Each row has a class, written after it.
[ 12  -9   0  21 -27  19 -19   0 -24  15  16  -3  16  56 -72  32  30  -6
 -30  54  23   4 -35  12  10   7  23 -53  -1  38  38  25  48  37 -15 -10]
H
[-14 -17   5  33 -32   2   4   1 -29  -2  13 -13  27  51 -60  18  11 -32
 -21  81  19 -16 -12   0  25  18  25 -84  10  20  22   8  25  32 -43 -33]
J
[ 19 -26   5  35 -50   7   8   3 -29  -7  24 -10  18  54 -65  21  20 -23
 -41 103  15  -3 -52   9   9   3  28 -55  13  39  35   6  42  21 -20 -32]
M
[ 84  36   8  45  11 -17 -64  37  16 -40  79   0   4  -4  13  42 -33 -27
 -18  62  53 -15  12 -59   4   2  33 -11  -7  57 -32 -84  55  -2  34   1]
M
[ 19   6  35   3  25 -15 -13   8  -8 -13  -8  20  30  -7 -46 -30 -31  24
  -6  41  -7   0 -22  11 -14  -3   8 -53 -18   7  17 -28 -15 -42  11   3]
W
[ 16  -1  12  16  31 -15 -26   9 -12 -28  -6  28  41 -28 -36 -34 -26  37
   2  25 -21 -22 -30   4 -15   1 -11 -58 -27  15   7 -16  -9 -60  22 -13]
G
[-16 -12  36  16 -43  28 -55 -30  12  23 -11 -32   3  39 -59  22   9  19
 -42   7 -15  39 -40 -19  26  20   1 -15  23  39  26   1 -15  25 -52  92]
S
[ 28  19  32   4   8  -8   3   6 -13  -7  -8  27  25  -6 -45 -29 -22  30
  -8  37   4 -12 -44  19 -13  -8  -8 -31 -19  26  22  -6 -15 -42  -1   4]
H
[  1  -8 -11  11 -26  -4 -35   4 -22 -18  47 -11   9  56 -51   0  21 -20
 -23  74  11  -8 -17  -5   9  13  21 -49  13  -3  45  15  30  27 -17 -26]
E
[ 12  -1  35  -1  37 -25   0  10 -13 -11 -17  18  37 -16 -46 -31 -36  29
  -3  38 -12   1 -28  19 -11  -3   3 -52 -15   9  17 -18 -12 -46  10   8]
W
[ 26 -14 -14  40 -39  24 -44   3  19  -7 -10 -76   8  46 -14  48  10  12
 -69  19  -8   8 -93  -4  37  -4   8  43  20  27 -14  -5  52 -12 -90  46]
M
[  30   -4  -11   76  -11  -11 -101   37   32  -25   17  -20    7  -37
  -30   19  -45  -54  -53   24   29  -29   -1    2    7  -25   27  -33
   -3   57  -55  -54    4  -16   27   31]
M
[ 32 -15  27  60 -18  -8  17  -2  48 -13   2 -12  18   6 -20  -8 -57 -27
   1 -27  28  44   5 -16  45  64   2  -1  21  28  10  -3 -41  42 -20  45]
J
[ 14  -3  33   2  27 -22  -6   8 -10 -13 -22  18  38  -6 -51 -26 -31  27
  -6  41 -12  -2 -20  17 -11 -10   7 -52 -17   6  15 -28 -16 -42   2   3]
W
[  8  20  27  11 -39  11 -12  -5   6  20  58 -58 -21  57  14  70  23 -12
 -58  26  25 -11 -43 -54  29  19 -15  -9  31  22  11 -37 -14  25 -39  52]
S
[ 32  15  27   3  12  -6 -16   3 -10 -10  -3  20  33 -12 -49 -23 -22  27
  -8  39   6 -25 -30  22  -9 -15   2 -45 -21  35  10 -22 -10 -28   1  21]
H
[ 35  -1  22  25 -21  -8 -24   4 -36  12  19  14  27  46 -72  28  17  -8
 -11  72  20 -20 -38  15  16 -12  25 -69   8  50  35   6  42  49  -7  -2]
H
[ 16  -1  35  14  10 -16 -17   7 -10 -21 -13  21  32 -30 -34 -38 -27  33
 -14  26 -11  -1 -32  15  -7  -7  -1 -46 -18  12  22 -24 -24 -37   5   4]
S
[ 11  -1  20  11  19 -12  -4   2   0  -8 -17  17  39  -8 -52 -29 -27  36
  -9  25 -23 -22 -32  15  -8  -9   2 -28 -16  22   4 -17   3 -32  -2  13]
U
[ -2 -19   6  19 -12 -17  10  -6 -23   7  15  -9  36  53 -73  34  18 -10
 -21  78  -4 -21 -20   5  12   1  31 -59  24  31  31   0  37  43 -27  -4]
U
[ 12 -13  -9  27  -9   6 -17   4 -24 -15  32 -10  20  52 -53  30  41 -10
 -18  72   3  -6 -49   0   6  22  20 -88   9  34  42  15  51  11  -8 -26]
G
[ 23  28  -8  38  13 -36 -11   5  10 -27  57 -82  -5 -49  23  51 -18 -69
 -11  23  12 -28 -15  -8 -32  33  42 -56  48  52 -20 -16 -42  26 -29  38]
G
[  9   1  30  11  17 -12 -19   1 -14 -15 -10  18  27 -41 -35 -35 -31  36
 -17  33 -13   3 -30  12 -19  -4   1 -45 -17  12  16 -15 -27 -31  10   2]
S
[ 13 -26  16  18  -9 -13 -12   5 -30   0  21  -3  26  48 -71  21  13 -19
 -18  69   9  -6 -19   1   9  10  39 -82  14  13  44  -8  23  35 -18 -28]
W
[  7   7  29  19  18  -9 -27   6 -12 -16 -21  19  31 -11 -41 -33 -31  28
  -8  32  -2 -12 -27   1  -2   4  -7 -61 -29  21   0  -3   5 -50  -6   0]
J
[ 20  38  30  22  -1 -15  -8  27  24  -6  39 -29  -8   2  17  39 -16 -29
 -20  21  11  33   7 -40 -35  22  34  25  21  24  -3 -43  -5  31 -39  51]
U
[  4  -4  26   1  35 -23 -14   6 -11 -15 -21  18  34 -25 -47 -32 -33  31
   1  26 -18   1 -22  24 -13 -13  10 -41 -14   9   9 -17  -6 -37  11  15]
W
[  6  -4  12  33 -12  -6 -15   3 -33  -4  15 -10  19  54 -47  26  15 -13
 -14  70  21  -1 -34 -13  27  21  21 -69  -1  19  26  15  49  24 -37 -27]
J
[  5 -17  28  29 -29  -5 -11   7 -33   1   8  -1  26  37 -53  21  19  -3
 -32  70   2  14 -36   4  12   1  26 -60  15  19  47   0  22  43 -30 -27]
S
[ 12  -1  12  14  27 -17 -12   4  -3 -15  -8  18  43 -24 -55 -37 -30  28
  -8  25 -16 -30 -22  21 -16  -4  10 -51 -25  26   3 -18   3 -40  15  11]
U
[ 11  -4  36  13  17 -21 -30   9 -18 -17 -12  24  27 -33 -36 -38 -25  38
 -12  24 -15  -6 -38   9  -9  -5  -7 -42 -22   7  22 -22 -29 -36   5   5]
S
[  8 -13  34  28 -13 -13 -35   5 -49  12  10  -5  24  29 -56  32  15  -1
 -23  70  -1   0 -38  -9   9  -1  25 -69  11  22  41   8  35  44 -19 -25]
S
[ -6 -18 -17  35  11 -41   5   6  18 -18  40 -62  -1 -20 -12  65 -50 -36
 -37  16  15   1  -8 -17  -2   3  39  15  56  11 -24 -28 -34  58 -32  30]
W
[ 61  17  46  39   8 -43  17   9  -8 -33 -15 -13 -21   4 -17  40 -45   0
  22  26  15   9 -53 -33  17  -7  -4  31 -31  66 -25  -1 -18 -18 -40 -31]
M
[ 27   3  17  -1  10 -25 -32  16 -12 -20  14  24  18  -8 -29 -45 -38  15
  -7  42  -2 -12 -18  -2 -12  -4  -3 -32 -16  -4  10  -7 -17 -24  13   2]
E
[ 29  13  24  10  16 -12 -11   5 -13 -15  -7  22  30 -19 -51 -30 -22  33
  -8  29   3 -28 -43  28 -12 -13  -5 -41 -25  31  14  -9 -16 -35   2   5]
H
[ 77  21  18  52 -15 -21 -63  10   7 -23  12 -23  29  12 -48  46 -14 -15
 -18  12  16 -43 -28  20  14 -38  30 -64 -10  61 -15 -47   1  41 -38  33]
H
[ 11  -2  17   6  29 -28  14   1  -3 -15 -14  20  37 -24 -45 -36 -34  34
  -2  35 -18 -25 -38  20 -15  -9   2 -25 -10  21   4 -13  -5 -42  10  13]
U
[ 16  51 -41  45  21  -9 -91  27  29 -48  74 -22 -48 -32   6  23 -42 -48
  14  44  32  30  38 -43 -27  17  30  30 -20  -6 -34 -44 -25  47  37   5]
E
[ 10   6  37  14  14 -19 -22   3 -11 -24  -9  21  30 -37 -34 -36 -27  32
  -8  21 -11   5 -15  11 -13  -4   4 -42 -13  19  23 -17 -26 -31  -1  -2]
S
[ 13  -1  15  10  33 -15 -32   1  -7 -37   2  25  41 -30 -41 -42 -22  36
   6  18 -21 -19 -21   3 -17  11  -4 -66 -24  21  19 -15 -12 -63  15   0]
G
[  9   1  17  11  21 -17  -1  -2  -3 -16  -5  21  39 -18 -54 -36 -30  32
  -5  15 -16 -19 -25  21 -13  -6   7 -45 -32  24   6 -14  -1 -29   9  16]
U
[ 14 -11  16   6  23 -12 -26   3  -7 -30   1  22  42 -16 -47 -37 -17  32
  -5  28 -18 -27 -38   5  -9   7  -8 -76 -18  22  18 -21 -12 -67   9  13]
G
[ 14   1  22  14  15  -7 -22   8 -12 -21  -8  22  37 -16 -39 -35 -17  21
   2  33 -21 -14 -30   9 -16  10  -3 -70 -25  23  14 -16 -23 -48   4   6]
G
[  0 -19   3  12 -39  -4 -33   7 -25  -4  43 -12  16  69 -58  12  17 -29
 -36  77  18 -10 -17 -11  20   2  23 -63  16   5  41  13  45  33 -16 -22]
E
[ 20 -18  -3  32  -1 -15 -12   9 -21   1  22  -2  32  42 -63  28  18  -6
 -23  63   1 -29 -30   3   7   3  30 -59  14  27  28   1  53  37  -6 -28]
U
[ 21  -5  25  14  17 -18 -30   6  -9 -27  -3  24  39 -18 -41 -36 -22  21
   5  23 -19 -29 -23  -3 -10   7  -7 -69 -19  18  16 -26 -26 -55   5  -2]
G
[ 44  19  14  65  38 -20 -63  53  32 -38  34 -37   5 -21  15  58 -27 -22
 -16  -5  26   5  26 -47  19  13   4   6  10   9   2 -60  33  16  14 -36]
S
[  8   3  12  65  11 -39   4  42  -8 -17  -5 -56  -3 -17  20  34 -20 -38
  -1  45  20   6 -37 -24 -17  53  13  32   4  -5  -7  -4 -33  54 -49 -26]
J
[  7   4 -24  75  12  -4 -64  53  32 -50  55 -62 -28 -34  -4  65 -24 -70
 -77  46  37  53  -4 -21 -46  17  55   2  20  27  -8 -21  15  17 -18  -9]
M
[ 10  13  16   6   6 -23 -29  15  -8 -27  13  21  27  -8 -42 -51 -34  10
  -3  44  -6  -7  -9  17  -9  -1  -3 -43 -16   8  17  -3 -14 -26  12  14]
E
[ 14 -27  17  31 -35  -2 -17   7 -34 -10   8 -15  19  63 -66  32  31 -13
 -35 104  11 -18 -55  -4  20  -9  15 -48   3  33  34  -6  48   5 -29 -35]
M
[ 12  -2  18   8  27 -15  -2   0  -4 -11 -11  15  38 -13 -52 -34 -27  37
 -12  29 -16 -26 -43  15 -12  -4   3 -38 -22  24   6 -11   6 -43   9   8]
U
[   4   -8   -8   38   -4    1  -18   -3  -28  -16   25   -7   30   33
  -60   15   12  -12  -21   70   20  -19  -19   10   17   14   28 -106
    1   32   23   19   53   26   -8  -38]
J
[ 23  -2  22  26   8 -20 -29   9 -13 -37  -7  18  26 -24 -46 -37 -24  22
 -14  47  -3 -19 -40  15 -12 -15  -3 -33 -36  28   7 -22  -6 -60  10  -8]
M
[ 31  -1   0  34 -11 -39  14  26  12 -20 -15 -27  32 -43 -13  41 -73 -27
  -7  60  -5  31 -18  13   0 -53  46  30  46  52 -54 -36  50  -5 -23  66]
M
[ 13 -20  13  33 -19  -7 -22  17 -34  -2  19  -6   8  38 -53  34  21 -12
 -27  71   5   6 -42  -9  10   5  20 -59   7   2  49  -5  21  36 -20 -36]
S
[  6 -26  21  14  -5  -4  -1  -1 -31  -1  16 -13  26  60 -80  34  11 -15
 -20  87   7   3 -29   1  17   4  39 -86  13  19  43  -4  34  32 -27 -32]
W
[ 26  12  29  38 -44  11 -40  38  27  10   0 -58 -28  71   0  63  26 -49
 -13  -1  19  31 -36 -38  25  14  10  25   4  12   6 -41  33  13 -44  39]
W
[ 36   2  26  20 -50  -4  11  54   1  17  20 -45 -35  53   7  53 -16 -35
 -31  92   0   7 -88 -30  -1  -8  -6  43  51   7 -15 -16   0  61 -44  36]
E
[  55   42  -10   27   11    7 -114   21    6   18   -6  -23  -15  -13
   -7   40    1   -2   21  -31   -1   -2  -17  -13    5    0   25   28
  -11   52  -39  -11   40   21  -40   76]
H
[ 77  42  16  42  21 -34 -56  44  10 -12  34   4  13 -23 -38  55 -46  -5
  17  30   7 -70  -2 -13   7 -29  -4 -20  28  87 -42 -63  14  27  11  59]
H
[  6  -9  15  32 -14  -9   0   9 -27   0  18  -2  26  47 -50  18   4 -24
 -20  92  24  -7 -23 -12  23  26  23 -78  21  26  28   8  41  19 -25 -24]
J
[ 14  -1  23  10  17  -7 -28   7  -8 -25 -10  22  44 -12 -36 -35 -16  30
  -2  26 -21 -21 -29   4  -9  -1  -8 -65 -25  19  10 -26  -9 -59   2   4]
G
[ 13 -14  11  19 -13  -1  17   1 -20  16  26 -12  21  58 -58  23  21 -15
 -23  68   6 -13 -43  -2  12  23  24 -60  20  27  43  11  46  29 -16 -13]
U
[-19  56  34  70 -13 -10 -50  14   7  11 -17 -43  42 -38  -5  35 -39 -47
   6 -24   1   9  77   5  -2   4  14 -42  -5  40 -40  -8  19  51   3  27]
J
